Below are the code and all the weights of a small trained network. Each question names an input and a target symbol and asks about switching units off, where a switched-off unit gives its printed mean instead of its output.

import numpy as np


def w(rows, s, z=0):
    codes = np.array(rows[::2]) - 128.0
    scale = np.full(codes.shape[1], s)
    scale[-1] = z or s
    return codes * scale


def norm(h):
    return h / np.sqrt((h * h).mean(-1, keepdims=True) + 1e-5)


def f(y):
    return np.maximum(y, 0)


def softmax(a):
    e = np.exp(a - a.max(-1, keepdims=True))
    return e / e.sum(-1, keepdims=True)


def log_softmax(a):
    a = a - a.max(-1, keepdims=True)
    return a - np.log(np.exp(a).sum(-1, keepdims=True))


def net(x, mask):
    ids = ['βγλμξπστψ'.index(c) for c in x.split()]
    T = len(ids)
    res = E[ids] + P[:T]
    q, k, v = (norm(res) @ M[0].T for M in (Q, K, V))
    z = softmax(np.where(np.tri(T) > 0, q @ k.T / 3**0.5, -1e9)) @ v
    res = res + np.where(mask[0], z, O[0][:, -1]) @ O[0][:, :-1]
    y = f(norm(res) @ A[0][:, :-1].T + A[0][:, -1])
    res = res + np.where(mask[1:9], y, B[0][:, -1]) @ B[0][:, :-1]
    return log_softmax(norm(res)[-1] @ U[:, :-1].T + U[:, -1])


Q, K, V, O, A, B = {}, {}, {}, {}, {}, {}
E = w([
[153,146,97,133,130,155,136],'β',
[206,81,50,104,9,81,63],'γ',
[162,117,123,165,166,204,99],'λ',
[57,140,83,194,100,183,36],'μ',
[124,178,58,139,86,14,168],'ξ',
[98,116,111,130,116,125,104],'π',
[126,153,104,112,141,114,136],'σ',
[155,147,75,94,136,120,125],'τ',
[125,158,117,127,137,180,115],'ψ',
],0.016)
P = w([
[132,120,239,153,139,123,119],'0',
[131,79,67,117,83,149,149],'1',
[64,149,126,156,197,120,61],'2',
[146,90,165,106,104,136,94],'3',
[65,116,79,165,2,174,162],'4',
[70,151,125,141,203,135,65],'5',
[163,86,154,68,110,156,87],'6',
[103,111,86,153,39,187,193],'7',
[57,155,134,141,211,136,73],'8',
[173,88,158,52,119,160,91],'9',
[101,112,91,168,45,183,204],'10',
[54,164,134,147,216,138,78],'11',
],0.0086)
Q[0] = w([
[106,254,120,172,246,142,103],'h0',
[117,88,191,165,62,184,147],'h0',
[145,46,137,203,116,16,146],'h0',
],0.0095)
K[0] = w([
[219,226,221,211,222,154,254],'h0',
[58,98,119,171,19,175,98],'h0',
[89,92,94,234,89,29,85],'h0',
],0.0074)
V[0] = w([
[147,57,98,217,211,181,106],'h0',
[201,210,2,196,117,161,130],'h0',
[241,96,229,182,57,217,193],'h0',
],0.004)
O[0] = w([
[85,161,219,41,65,170,32,109],'h0',
[182,168,207,231,83,120,155,251],'h0',
[86,143,121,6,2,153,201,124],'h0',
],0.0083,0.0021)
A[0] = w([
[93,61,124,172,193,96,81,191],'n0',
[246,13,126,93,141,120,51,173],'n1',
[80,85,108,150,154,225,145,136],'n2',
[128,33,115,167,44,120,152,89],'n3',
[45,142,132,59,116,159,19,138],'n4',
[141,206,212,102,183,82,38,156],'n5',
[199,2,237,128,61,86,104,35],'n6',
[6,49,165,8,175,151,83,2],'n7',
],0.0061,0.004)
B[0] = w([
[157,251,162,80,87,108,81,228],'n0',
[82,100,79,70,76,167,121,253],'n1',
[80,125,128,16,151,2,167,202],'n2',
[112,36,147,99,250,97,147,188],'n3',
[165,76,128,200,185,108,200,244],'n4',
[183,115,196,189,104,156,72,199],'n5',
[4,222,121,122,207,67,137,153],'n6',
[165,98,89,198,102,177,158,180],'n7',
],0.0076,0.0041)
U = w([
[55,197,106,105,45,127,202,120],'β',
[159,107,169,149,140,69,144,120],'γ',
[127,99,177,123,155,140,116,161],'λ',
[135,113,156,187,125,143,107,57],'μ',
[125,208,136,81,169,95,121,235],'ξ',
[130,77,2,221,145,164,189,9],'π',
[34,95,81,57,211,50,151,128],'σ',
[235,108,146,151,123,139,100,75],'τ',
[129,86,155,146,122,173,182,254],'ψ',
],0.0095,0.0021)

Each question gives the input, a string of symbols that net reads in full, and the target symbol t.
The units are the heads (3 rows each of Q, K, V and O) and the neurons (one row each of A and B). Each row of codes is followed by its name. A weight is (code - 128) times the scale printed after its matrix; where a second scale follows, it is the last column's (O, A, B and U).
mask holds one flag per unit, heads first, then neurons. A switched-off unit (its flag False) gives its mean, the last column of its rows in O or B, instead of its output. The means were averaged over made-up inputs and are rounded, as every weight is.
A unit's drop is (log p(t) with every unit on - log p(t) with that unit switched off) / (log p(t) with every unit on - log p(t) with every unit switched off).
The circuit of an input: a set's keep is (log p(t) with only the set's units on - log p(t) with every unit switched off) / (log p(t) with every unit on - log p(t) with every unit switched off). Starting from all 9 units, units are removed one at a time, each time the one whose removal leaves the highest keep (on an exact tie, the one counted first), for as long as the keep stays at least 0.8.
circuit, biggest first: the units of the circuit, biggest drop first
most important unit: the unit with the biggest drop
k most important neurons: the k neurons with the biggest drops, biggest first
drop of u: that unit's drop, to one decimal
input σ γ λ, target σ: most important unit : h0
input π τ γ λ τ τ τ τ τ, target τ: circuit, biggest first : [n5 h0]
input λ σ β, target ψ: circuit, biggest first : [h0 n4 n0 n7]
input λ τ λ, target ψ: circuit, biggest first : [h0 n4]
input τ γ τ σ σ β τ σ, target π: 2 most important neurons : [n0 n6]
input μ λ σ ξ τ, target π: 2 most important neurons : [n0 n3]
input ψ λ β τ ξ, target π: circuit, biggest first : [h0 n0]
input ψ ξ β τ π τ σ μ β, target π: 4 most important neurons : [n4 n7 n0 n3]
input τ ψ π σ σ λ, target ξ: circuit, biggest first : [n2 n0]
input λ λ λ σ π τ ξ τ ψ γ β σ, target ψ: circuit, biggest first : [h0 n4 n7 n5]
input λ ψ τ τ σ τ β σ γ τ π ψ, target ψ: circuit, biggest first : [h0 n4 n7 n0]
input λ π τ, target ψ: 3 most important neurons : [n4 n7 n0]
input π ξ ψ σ ψ τ β λ β, target τ: circuit, biggest first : [h0 n5]
input γ π ψ β, target β: most important unit : n6
input π τ τ σ ψ β σ τ ξ σ π, target σ: 2 most important neurons : [n3 n2]
input ψ λ γ β μ ψ, target π: 3 most important neurons : [n4 n7 n0]
input σ τ τ ψ, target ψ: 2 most important neurons : [n4 n0]
input ψ γ τ β γ τ τ σ τ σ, target τ: 2 most important neurons : [n5 n2]
input τ μ τ τ σ, target π: drop of n7 : -0.1
input β μ ψ, target β: most important unit : h0
input λ γ σ τ σ β, target ψ: drop of h0 : 1.4
input γ γ π λ τ γ ξ τ γ β, target β: drop of h0 : 0.2
input ψ σ τ τ ψ β π σ, target σ: drop of n4 : 0.2
